Below is a small trained network, with its code and all its weights. Each question gives an input and a target symbol and asks what happens when units are switched off, that is, made to give their printed mean instead of their output.

import numpy as np


def w(rows, s, z=0):
    codes = np.array(rows[::2]) - 128.0
    scale = np.full(codes.shape[1], s)
    scale[-1] = z or s
    return codes * scale


def f(y):
    return np.maximum(y, 0)


def softmax(a):
    e = np.exp(a - a.max(-1, keepdims=True))
    return e / e.sum(-1, keepdims=True)


def log_softmax(a):
    a = a - a.max(-1, keepdims=True)
    return a - np.log(np.exp(a).sum(-1, keepdims=True))


def net(x, mask):
    ids = ['αγδεζθξτψω'.index(c) for c in x.split()]
    T = len(ids)
    res = E[ids] + P[:T]
    u = 0
    for l in range(3):
        r = res
        for j in range(2):
            rows = slice(4 * j, 4 * j + 4)
            q, k, v = (r @ M[l][rows].T for M in (Q, K, V))
            z = softmax(np.where(np.tri(T) > 0, q @ k.T / 4**0.5, -1e9)) @ v
            o = O[l][rows]
            res = res + np.where(mask[u + j], z, o[:, -1]) @ o[:, :-1]
        u += 2
        y = f(res @ A[l][:, :-1].T + A[l][:, -1])
        res = res + np.where(mask[u : u + 4], y, B[l][:, -1]) @ B[l][:, :-1]
        u += 4
    return log_softmax(res[-1] @ U[:, :-1].T + U[:, -1])


Q, K, V, O, A, B = {}, {}, {}, {}, {}, {}
E = w([
[30,147,143,123,119,164],'α',
[142,180,55,90,142,71],'γ',
[159,53,191,125,148,127],'δ',
[164,138,147,173,141,76],'ε',
[148,86,165,187,106,112],'ζ',
[220,117,137,135,147,127],'θ',
[182,175,41,160,48,205],'ξ',
[112,110,125,17,2,52],'τ',
[100,61,5,150,199,147],'ψ',
[235,111,121,171,93,95],'ω',
],0.017)
P = w([
[154,223,90,246,236,133],'0',
[146,119,142,178,135,111],'1',
[145,122,144,171,141,116],'2',
[155,123,140,160,143,118],'3',
[158,122,141,151,140,109],'4',
[159,115,142,138,142,105],'5',
[157,114,150,134,141,100],'6',
[163,108,145,120,139,98],'7',
[165,110,149,116,141,94],'8',
[166,107,147,110,145,91],'9',
[167,113,149,109,147,90],'10',
],0.011)
Q[0] = w([
[90,181,135,5,74,167],'0.h0',
[102,137,68,209,111,141],'0.h0',
[82,154,162,163,144,110],'0.h0',
[192,118,171,185,118,79],'0.h0',
[126,190,168,146,88,156],'0.h1',
[197,94,117,148,127,107],'0.h1',
[142,159,57,152,74,169],'0.h1',
[132,104,136,72,132,168],'0.h1',
],0.012)
K[0] = w([
[162,142,119,59,41,91],'0.h0',
[127,89,153,175,122,165],'0.h0',
[110,88,199,133,152,86],'0.h0',
[131,208,160,161,219,128],'0.h0',
[112,165,146,113,91,159],'0.h1',
[148,150,130,147,179,156],'0.h1',
[186,190,70,174,76,249],'0.h1',
[123,96,128,55,108,164],'0.h1',
],0.013)
V[0] = w([
[136,69,184,66,64,164],'0.h0',
[254,121,56,110,165,114],'0.h0',
[84,39,199,125,196,167],'0.h0',
[54,169,95,201,25,54],'0.h0',
[165,150,61,174,120,156],'0.h1',
[221,67,138,184,169,153],'0.h1',
[114,89,132,49,116,179],'0.h1',
[154,152,135,207,174,149],'0.h1',
],0.0069)
O[0] = w([
[17,76,156,173,121,171,2],'0.h0',
[135,222,222,97,44,85,247],'0.h0',
[228,110,254,41,192,175,65],'0.h0',
[170,74,43,247,185,16,128],'0.h0',
[96,130,175,105,184,148,206],'0.h1',
[70,172,98,206,192,150,242],'0.h1',
[174,187,130,121,31,179,44],'0.h1',
[57,82,92,130,209,141,220],'0.h1',
],0.0058,0.0093)
A[0] = w([
[142,125,177,111,61,211,254],'0.n0',
[90,130,143,85,136,46,27],'0.n1',
[197,148,129,109,121,254,37],'0.n2',
[9,149,113,116,138,132,186],'0.n3',
],0.0091,0.0026)
B[0] = w([
[147,160,45,192,116,109,170],'0.n0',
[167,116,67,85,101,214,238],'0.n1',
[135,131,163,209,2,137,170],'0.n2',
[154,35,77,139,184,186,255],'0.n3',
],0.0089,0.0029)
Q[1] = w([
[189,139,103,170,120,84],'1.h0',
[182,128,104,127,195,119],'1.h0',
[185,122,63,153,146,18],'1.h0',
[218,254,148,111,149,102],'1.h0',
[69,56,119,107,116,235],'1.h1',
[133,86,182,194,83,161],'1.h1',
[121,110,94,54,99,243],'1.h1',
[191,106,167,123,138,100],'1.h1',
],0.0092)
K[1] = w([
[226,180,72,93,156,149],'1.h0',
[180,178,118,245,131,27],'1.h0',
[245,209,78,132,69,1],'1.h0',
[165,180,195,164,194,155],'1.h0',
[36,67,151,93,78,24],'1.h1',
[139,86,219,236,46,146],'1.h1',
[76,79,143,25,34,159],'1.h1',
[198,63,96,146,99,180],'1.h1',
],0.007)
V[1] = w([
[163,140,90,145,149,76],'1.h0',
[180,232,126,106,98,82],'1.h0',
[96,144,157,170,142,110],'1.h0',
[99,130,140,139,182,141],'1.h0',
[109,126,190,56,54,47],'1.h1',
[111,142,120,255,122,211],'1.h1',
[133,74,158,173,86,50],'1.h1',
[180,143,162,105,160,176],'1.h1',
],0.0074)
O[1] = w([
[91,135,86,145,116,145,196],'1.h0',
[26,109,160,85,51,73,165],'1.h0',
[169,252,77,164,63,109,151],'1.h0',
[174,125,91,131,126,125,146],'1.h0',
[64,192,146,136,201,152,5],'1.h1',
[255,117,169,164,93,146,189],'1.h1',
[161,130,166,182,248,108,109],'1.h1',
[210,118,108,53,141,191,121],'1.h1',
],0.0068,0.017)
A[1] = w([
[189,108,67,167,97,122,177],'1.n0',
[141,102,61,101,86,123,255],'1.n1',
[158,71,71,165,254,176,110],'1.n2',
[34,252,126,87,171,22,30],'1.n3',
],0.0081,0.0057)
B[1] = w([
[62,196,118,141,140,102,255],'1.n0',
[62,103,215,103,162,177,226],'1.n1',
[56,47,194,178,162,96,166],'1.n2',
[143,2,143,186,91,51,131],'1.n3',
],0.009,0.02)
Q[2] = w([
[95,155,68,146,37,218],'2.h0',
[39,118,59,103,151,126],'2.h0',
[132,107,105,105,148,251],'2.h0',
[95,69,78,152,174,185],'2.h0',
[150,106,82,113,224,161],'2.h1',
[78,119,44,86,126,221],'2.h1',
[104,39,139,111,81,68],'2.h1',
[126,100,92,63,175,83],'2.h1',
],0.011)
K[2] = w([
[167,209,113,80,59,254],'2.h0',
[30,158,111,87,143,181],'2.h0',
[139,118,223,100,93,227],'2.h0',
[62,106,208,154,131,228],'2.h0',
[121,56,179,127,128,199],'2.h1',
[70,114,107,72,52,154],'2.h1',
[53,125,56,123,229,85],'2.h1',
[111,54,110,94,152,118],'2.h1',
],0.0085)
V[2] = w([
[120,163,190,114,148,235],'2.h0',
[147,48,224,18,32,211],'2.h0',
[202,131,72,176,37,38],'2.h0',
[137,168,2,2,162,77],'2.h0',
[217,169,85,116,10,84],'2.h1',
[88,112,58,138,105,181],'2.h1',
[225,78,195,54,102,127],'2.h1',
[150,59,172,184,243,171],'2.h1',
],0.0066)
O[2] = w([
[104,157,175,183,143,8,86],'2.h0',
[140,99,118,159,1,95,1],'2.h0',
[179,81,107,186,163,236,149],'2.h0',
[43,108,209,133,124,184,57],'2.h0',
[159,102,211,176,187,171,55],'2.h1',
[44,159,102,164,122,95,132],'2.h1',
[125,53,182,81,123,171,7],'2.h1',
[187,114,105,127,36,96,171],'2.h1',
],0.0074,0.021)
A[2] = w([
[155,87,120,155,12,95,204],'2.n0',
[122,140,162,62,131,10,100],'2.n1',
[2,145,140,176,122,103,3],'2.n2',
[157,201,219,59,162,140,104],'2.n3',
],0.007,0.0065)
B[2] = w([
[148,145,208,83,176,152,252],'2.n0',
[92,35,152,199,136,247,250],'2.n1',
[254,86,134,130,120,144,205],'2.n2',
[93,134,197,204,110,99,180],'2.n3',
],0.0092,0.013)
U = w([
[125,19,159,219,130,103,93],'α',
[2,136,87,83,93,227,182],'γ',
[201,82,202,157,137,95,101],'δ',
[73,164,146,47,165,84,205],'ε',
[187,115,126,112,134,95,86],'ζ',
[31,141,225,154,139,77,204],'θ',
[124,168,109,236,30,169,69],'ξ',
[177,91,116,158,86,207,3],'τ',
[137,149,152,101,83,165,185],'ψ',
[112,102,164,155,163,185,99],'ω',
],0.006,0.0054)

Each question gives the input, a string of symbols that net reads in full, and the target symbol t.
The units are the heads (4 rows each of Q, K, V and O) and the neurons (one row each of A and B). Each row of codes is followed by its name. A weight is (code - 128) times the scale printed after its matrix; where a second scale follows, it is the last column's (O, A, B and U).
mask holds one flag per unit, layer by layer, with each layer's heads first. A switched-off unit (its flag False) gives its mean, the last column of its rows in O or B, instead of its output. The means were averaged over made-up inputs and are rounded, as every weight is.
A unit's drop is (log p(t) with every unit on - log p(t) with that unit switched off) / (log p(t) with every unit on - log p(t) with every unit switched off).
k most important neurons: the k neurons with the biggest drops, biggest first
top k neurons in layer l: the k neurons of layer l with the biggest drops, biggest first
which heads matter: for each layer, one digit per head in row order, 1 if its drop is at least 0.15 and else 0, layers parted by /
input ψ ω ω ω ω ε, target ψ: which heads matter => 01 / 11 / 11
input ψ θ γ ω, target ψ: which heads matter => 01 / 11 / 11
input ω ω ψ θ ω ω ω ω α, target α: which heads matter => 10 / 10 / 10
input θ ω ω δ α, target α: 3 most important neurons => 2.n1, 0.n3, 1.n2
input ξ ω ξ ω τ ω ψ θ θ θ ξ, target ω: 3 most important neurons => 1.n2, 2.n2, 1.n0
input ξ ω θ ξ δ δ, target ξ: which heads matter => 11 / 01 / 01
input ε ε ε α δ, target ε: most important neuron => 2.n1
input α ζ ω θ ζ, target α: 2 most important neurons => 2.n1, 1.n2
input ω θ θ ε, target ω: 2 most important neurons => 1.n1, 0.n3
input ε ω ψ θ θ ξ τ ω θ δ τ, target γ: which heads matter => 01 / 11 / 01
input ω ψ ξ τ ζ, target ω: which heads matter => 10 / 10 / 11
input α ε δ γ ζ ψ ω ζ ε, target α: which heads matter => 11 / 11 / 10
input ω θ ξ ζ θ τ τ, target γ: which heads matter => 11 / 11 / 01
input ζ ω γ ω ζ ω ω τ θ, target ζ: which heads matter => 01 / 01 / 11
input ξ ω θ, target ξ: 2 most important neurons => 0.n3, 1.n0
input τ α θ α δ, target τ: which heads matter => 01 / 01 / 10
input δ δ ψ ξ θ δ α ω ε θ, target δ: top neuron in layer 1 => 1.n1
input ζ ε ψ, target α: which heads matter => 00 / 00 / 10
input ψ α ω τ τ τ ε, target ψ: top 2 neurons in layer 0 => 0.n3, 0.n1
input θ ζ ω ξ ξ ψ ω τ, target α: which heads matter => 00 / 11 / 10
input ξ ε ζ ξ ξ ζ ω, target ξ: which heads matter => 11 / 01 / 01
input ψ θ ψ, target γ: top 2 neurons in layer 2 => 2.n1, 2.n3
input ε ω τ θ α γ, target γ: top neuron in layer 0 => 0.n3
input γ ψ ω θ γ ε ω ε, target γ: which heads matter => 10 / 01 / 10
input ω δ α ψ, target α: which heads matter => 01 / 00 / 10
input θ τ δ α τ θ θ ω δ ξ ω, target θ: top 2 neurons in layer 0 => 0.n1, 0.n3
input θ ω δ, target θ: top 3 neurons in layer 2 => 2.n3, 2.n2, 2.n1
input ξ θ θ θ, target ξ: 4 most important neurons => 1.n0, 0.n3, 1.n1, 2.n0
input θ ε ψ γ ψ ω ψ γ ω θ, target θ: top 2 neurons in layer 2 => 2.n3, 2.n2
input δ θ ξ ω θ δ, target δ: most important neuron => 0.n2
